Below is a small trained network, with its code and all its weights. Each question gives an input and a target symbol and asks what happens when units are switched off, that is, made to give their printed mean instead of their output.

import numpy as np


def w(rows, s, z=0):
    codes = np.array(rows[::2]) - 128.0
    scale = np.full(codes.shape[1], s)
    scale[-1] = z or s
    return codes * scale


def f(y):
    return y / 2 * (1 + np.tanh(0.7978845608 * (y + 0.044715 * y**3)))


def softmax(a):
    e = np.exp(a - a.max(-1, keepdims=True))
    return e / e.sum(-1, keepdims=True)


def log_softmax(a):
    a = a - a.max(-1, keepdims=True)
    return a - np.log(np.exp(a).sum(-1, keepdims=True))


def net(x, mask):
    ids = ['ΔΛΣΦζξτψ'.index(c) for c in x.split()]
    T = len(ids)
    res = E[ids] + P[:T]
    u = 0
    for l in range(2):
        r = res
        for j in range(2):
            rows = slice(2 * j, 2 * j + 2)
            q, k, v = (r @ M[l][rows].T for M in (Q, K, V))
            z = softmax(np.where(np.tri(T) > 0, q @ k.T / 2**0.5, -1e9)) @ v
            o = O[l][rows]
            res = res + np.where(mask[u + j], z, o[:, -1]) @ o[:, :-1]
        u += 2
        y = f(res @ A[l][:, :-1].T + A[l][:, -1])
        res = res + np.where(mask[u : u + 24], y, B[l][:, -1]) @ B[l][:, :-1]
        u += 24
    return log_softmax(res[-1] @ U[:, :-1].T + U[:, -1])


Q, K, V, O, A, B = {}, {}, {}, {}, {}, {}
E = w([
[100,78,162,110,151],'Δ',
[133,175,255,93,39],'Λ',
[31,59,33,156,108],'Σ',
[110,124,166,105,241],'Φ',
[89,87,253,184,56],'ζ',
[67,58,175,191,79],'ξ',
[46,138,80,80,113],'τ',
[101,132,118,62,115],'ψ',
],0.013)
P = w([
[46,139,184,70,84],'0',
[249,130,102,156,178],'1',
[140,29,96,86,179],'2',
[235,210,60,175,86],'3',
[122,28,104,89,210],'4',
[255,200,84,151,152],'5',
[75,39,83,123,177],'6',
[247,186,83,140,176],'7',
[58,46,105,98,183],'8',
[196,136,62,174,85],'9',
],0.0082)
Q[0] = w([
[252,113,108,139,159],'0.h1',
[120,71,116,118,166],'0.h1',
[116,87,137,128,99],'0.h2',
[104,158,114,139,175],'0.h2',
],0.012)
K[0] = w([
[86,97,23,95,94],'0.h1',
[101,172,191,132,62],'0.h1',
[130,78,127,2,99],'0.h2',
[109,107,84,177,134],'0.h2',
],0.0093)
V[0] = w([
[73,115,118,79,89],'0.h1',
[150,100,228,130,172],'0.h1',
[182,42,112,73,32],'0.h2',
[2,119,102,215,155],'0.h2',
],0.0072)
O[0] = w([
[161,79,149,114,88,227],'0.h1',
[116,161,136,70,251,183],'0.h1',
[102,49,107,207,178,205],'0.h2',
[142,84,103,157,63,251],'0.h2',
],0.011,0.0032)
A[0] = w([
[214,127,114,83,79,66],'0.n1',
[136,114,135,130,125,10],'0.n2',
[151,139,101,134,87,119],'0.n3',
[174,74,68,109,159,204],'0.n4',
[126,161,65,184,115,253],'0.n5',
[153,194,139,160,158,50],'0.n6',
[102,170,85,89,193,66],'0.n7',
[183,162,85,214,70,145],'0.n8',
[232,161,117,123,148,62],'0.n9',
[163,150,98,80,114,138],'0.n10',
[118,120,167,47,73,153],'0.n11',
[115,138,153,91,94,108],'0.n12',
[93,147,146,112,107,186],'0.n13',
[171,118,177,202,64,111],'0.n14',
[80,99,116,143,198,202],'0.n15',
[100,143,33,91,130,117],'0.n16',
[137,180,63,144,251,133],'0.n17',
[129,138,107,181,145,137],'0.n18',
[101,145,172,88,154,106],'0.n19',
[85,133,138,139,176,133],'0.n20',
[214,96,179,79,54,194],'0.n21',
[126,126,42,113,169,144],'0.n22',
[153,111,152,178,145,104],'0.n23',
[120,60,167,90,160,134],'0.n24',
],0.011,0.0039)
B[0] = w([
[89,97,168,193,126,141],'0.n1',
[115,163,136,127,94,110],'0.n2',
[128,88,125,158,194,150],'0.n3',
[81,176,182,88,199,245],'0.n4',
[254,134,138,115,196,206],'0.n5',
[169,93,99,138,81,116],'0.n6',
[132,89,84,169,126,152],'0.n7',
[161,119,147,179,200,222],'0.n8',
[126,103,125,180,82,128],'0.n9',
[149,75,154,198,180,125],'0.n10',
[118,76,91,43,152,166],'0.n11',
[124,108,103,139,171,130],'0.n12',
[128,55,87,139,169,145],'0.n13',
[143,111,91,114,174,229],'0.n14',
[85,160,162,95,83,254],'0.n15',
[134,88,190,163,120,198],'0.n16',
[159,124,132,92,99,178],'0.n17',
[182,173,113,103,124,144],'0.n18',
[114,65,89,126,154,147],'0.n19',
[120,90,115,133,62,164],'0.n20',
[151,134,112,162,211,223],'0.n21',
[149,161,235,180,129,208],'0.n22',
[158,177,150,74,101,148],'0.n23',
[30,169,122,121,117,224],'0.n24',
],0.0065,0.0066)
Q[1] = w([
[241,233,76,131,144],'1.h1',
[80,166,56,122,31],'1.h1',
[254,128,85,238,121],'1.h2',
[154,96,137,66,5],'1.h2',
],0.0085)
K[1] = w([
[122,220,243,190,168],'1.h1',
[243,123,154,63,163],'1.h1',
[166,255,130,149,119],'1.h2',
[63,165,72,113,85],'1.h2',
],0.0091)
V[1] = w([
[192,193,92,15,229],'1.h1',
[183,152,202,191,254],'1.h1',
[25,181,211,130,100],'1.h2',
[116,111,53,166,120],'1.h2',
],0.007)
O[1] = w([
[172,20,199,13,135,26],'1.h1',
[38,84,203,215,162,57],'1.h1',
[131,107,40,138,199,3],'1.h2',
[118,132,71,217,38,154],'1.h2',
],0.011,0.0069)
A[1] = w([
[118,74,146,66,65,180],'1.n1',
[120,97,158,56,77,182],'1.n2',
[81,151,103,54,246,118],'1.n3',
[141,72,130,156,57,116],'1.n4',
[135,25,176,87,113,4],'1.n5',
[105,172,119,92,95,168],'1.n6',
[132,1,136,140,254,159],'1.n7',
[76,70,81,133,154,71],'1.n8',
[64,74,219,185,149,118],'1.n9',
[202,147,189,151,60,159],'1.n10',
[178,90,137,94,174,185],'1.n11',
[205,159,127,137,98,98],'1.n12',
[118,128,39,70,138,171],'1.n13',
[41,148,66,95,176,181],'1.n14',
[184,154,131,210,126,66],'1.n15',
[247,150,150,125,42,150],'1.n16',
[116,196,87,143,115,132],'1.n17',
[237,160,146,108,132,57],'1.n18',
[108,12,151,66,144,211],'1.n19',
[201,91,201,116,145,176],'1.n20',
[103,67,153,124,142,46],'1.n21',
[120,197,52,148,121,170],'1.n22',
[104,66,77,83,117,190],'1.n23',
[199,170,125,89,104,104],'1.n24',
],0.0091,0.0039)
B[1] = w([
[231,150,171,152,157,177],'1.n1',
[253,119,128,200,117,179],'1.n2',
[109,104,85,155,91,243],'1.n3',
[158,135,129,90,95,169],'1.n4',
[104,216,156,97,128,177],'1.n5',
[166,78,183,129,124,168],'1.n6',
[67,165,129,53,32,221],'1.n7',
[39,138,78,99,172,160],'1.n8',
[153,133,69,72,159,217],'1.n9',
[103,92,38,107,168,255],'1.n10',
[55,155,182,208,65,182],'1.n11',
[124,51,152,97,129,182],'1.n12',
[167,132,114,213,126,193],'1.n13',
[166,136,115,155,161,218],'1.n14',
[184,81,159,118,107,246],'1.n15',
[69,117,77,62,188,223],'1.n16',
[191,176,177,90,146,201],'1.n17',
[52,183,18,146,137,181],'1.n18',
[84,82,185,151,149,227],'1.n19',
[31,172,175,143,64,210],'1.n20',
[123,220,124,74,91,144],'1.n21',
[204,174,143,80,157,217],'1.n22',
[135,76,123,142,224,188],'1.n23',
[107,17,50,109,76,151],'1.n24',
],0.0052,0.0094)
U = w([
[147,75,91,98,151,251],'Δ',
[94,101,169,143,136,66],'Λ',
[119,149,102,170,12,138],'Σ',
[175,89,223,172,105,119],'Φ',
[58,133,59,133,141,30],'ζ',
[164,199,90,119,143,102],'ξ',
[253,127,113,10,94,80],'τ',
[242,71,218,232,182,194],'ψ',
],0.007,0.0022)

Each question gives the input, a string of symbols that net reads in full, and the target symbol t.
The units are the heads (2 rows each of Q, K, V and O) and the neurons (one row each of A and B). Each row of codes is followed by its name. A weight is (code - 128) times the scale printed after its matrix; where a second scale follows, it is the last column's (O, A, B and U).
mask holds one flag per unit, layer by layer, with each layer's heads first. A switched-off unit (its flag False) gives its mean, the last column of its rows in O or B, instead of its output. The means were averaged over made-up inputs and are rounded, as every weight is.
A unit's drop is (log p(t) with every unit on - log p(t) with that unit switched off) / (log p(t) with every unit on - log p(t) with every unit switched off).
The circuit of an input: a set's keep is (log p(t) with only the set's units on - log p(t) with every unit switched off) / (log p(t) with every unit on - log p(t) with every unit switched off). Starting from the 12 units with the biggest drops (on a tie, the unit counted first), units are removed one at a time, each time the one whose removal leaves the highest keep (on an exact tie, the one counted first), for as long as the keep stays at least 0.8.
circuit, biggest first: the units of the circuit, biggest drop first
top k neurons: the k neurons with the biggest drops, biggest first
top k neurons in layer l: the k neurons of layer l with the biggest drops, biggest first
input ζ τ Δ ζ Φ ζ Δ Δ, target ζ: circuit, biggest first -> [1.h2 1.h1 1.n7]
input τ Σ Λ ξ Φ, target τ: circuit, biggest first -> [1.h1 0.n11 0.n8 0.h1]
input τ Δ τ Σ ξ, target τ: circuit, biggest first -> [1.h1 0.n11 0.n22 0.h1]
input ζ Σ Λ ζ ψ Σ Σ Σ Σ Λ, target ψ: circuit, biggest first -> [0.n21 0.h1 0.n8]
input ψ Δ Φ τ, target Λ: circuit, biggest first -> [1.h1]
input τ Λ ζ ψ Σ ζ Σ Σ Λ, target τ: circuit, biggest first -> [1.h1 0.n11 0.h1 0.n22]
input Λ ξ τ Δ Σ Δ Σ, target Λ: top 4 neurons -> [0.n11 0.n22 0.n19 1.n19]
input ξ Σ τ ψ ζ Σ Σ ζ ξ, target ξ: top 2 neurons in layer 1 -> [1.n22 1.n17]
input Λ Δ Σ Σ ξ, target Λ: top 3 neurons -> [0.n11 1.n19 0.n19]
input Σ Λ Σ Δ, target ψ: top 3 neurons -> [0.n22 0.n16 0.n11]
input ψ Δ ξ Σ ζ Δ ξ, target ψ: top 3 neurons in layer 1 -> [1.n2 1.n1 1.n7]
input Λ ξ ξ, target Λ: top 3 neurons -> [0.n11 1.n19 1.n7]
input Φ ξ Δ ζ τ Λ Δ ζ ψ, target Φ: top 3 neurons in layer 0 -> [0.n11 0.n19 0.n22]
input ζ τ τ Σ ξ, target ζ: top neuron -> [0.n22]
input ξ Δ τ, target ξ: top 3 neurons -> [0.n5 0.n4 1.n22]
input Σ Φ ζ Σ Σ ζ Σ ψ, target ψ: top 2 neurons in layer 0 -> [0.n22 0.n16]
input Λ ξ Φ, target Λ: top 2 neurons -> [1.n19 1.n7]
input τ ψ ζ Σ Σ, target τ: top 3 neurons -> [0.n11 0.n8 0.n22]
input ψ ζ Λ, target ψ: top 3 neurons in layer 0 -> [0.n11 0.n5 0.n4]
input Δ Σ ξ τ Φ Φ ξ ψ ξ Λ, target τ: top neuron in layer 1 -> [1.n22]
input ζ Σ Λ Σ Σ Σ, target ψ: top 3 neurons in layer 0 -> [0.n22 0.n16 0.n4]
input Σ Φ τ Σ Φ Λ Σ, target Σ: top 2 neurons -> [0.n15 0.n8]
input ζ Λ Φ τ ξ ζ Φ, target ζ: top 2 neurons -> [0.n7 1.n3]
input ξ Σ Λ ψ Δ τ ψ, target ξ: top 2 neurons -> [0.n4 0.n5]
input ξ ζ Δ Λ Λ ψ ζ Δ Δ, target ξ: top 3 neurons in layer 0 -> [0.n4 0.n5 0.n8]
input Φ ψ Δ, target Φ: top 2 neurons in layer 0 -> [0.n11 0.n19]
input τ ψ Δ Λ ζ τ ξ Σ, target τ: top neuron in layer 1 -> [1.n22]
input ζ τ τ Φ Σ Σ, target ψ: top 2 neurons in layer 1 -> [1.n7 1.n15]
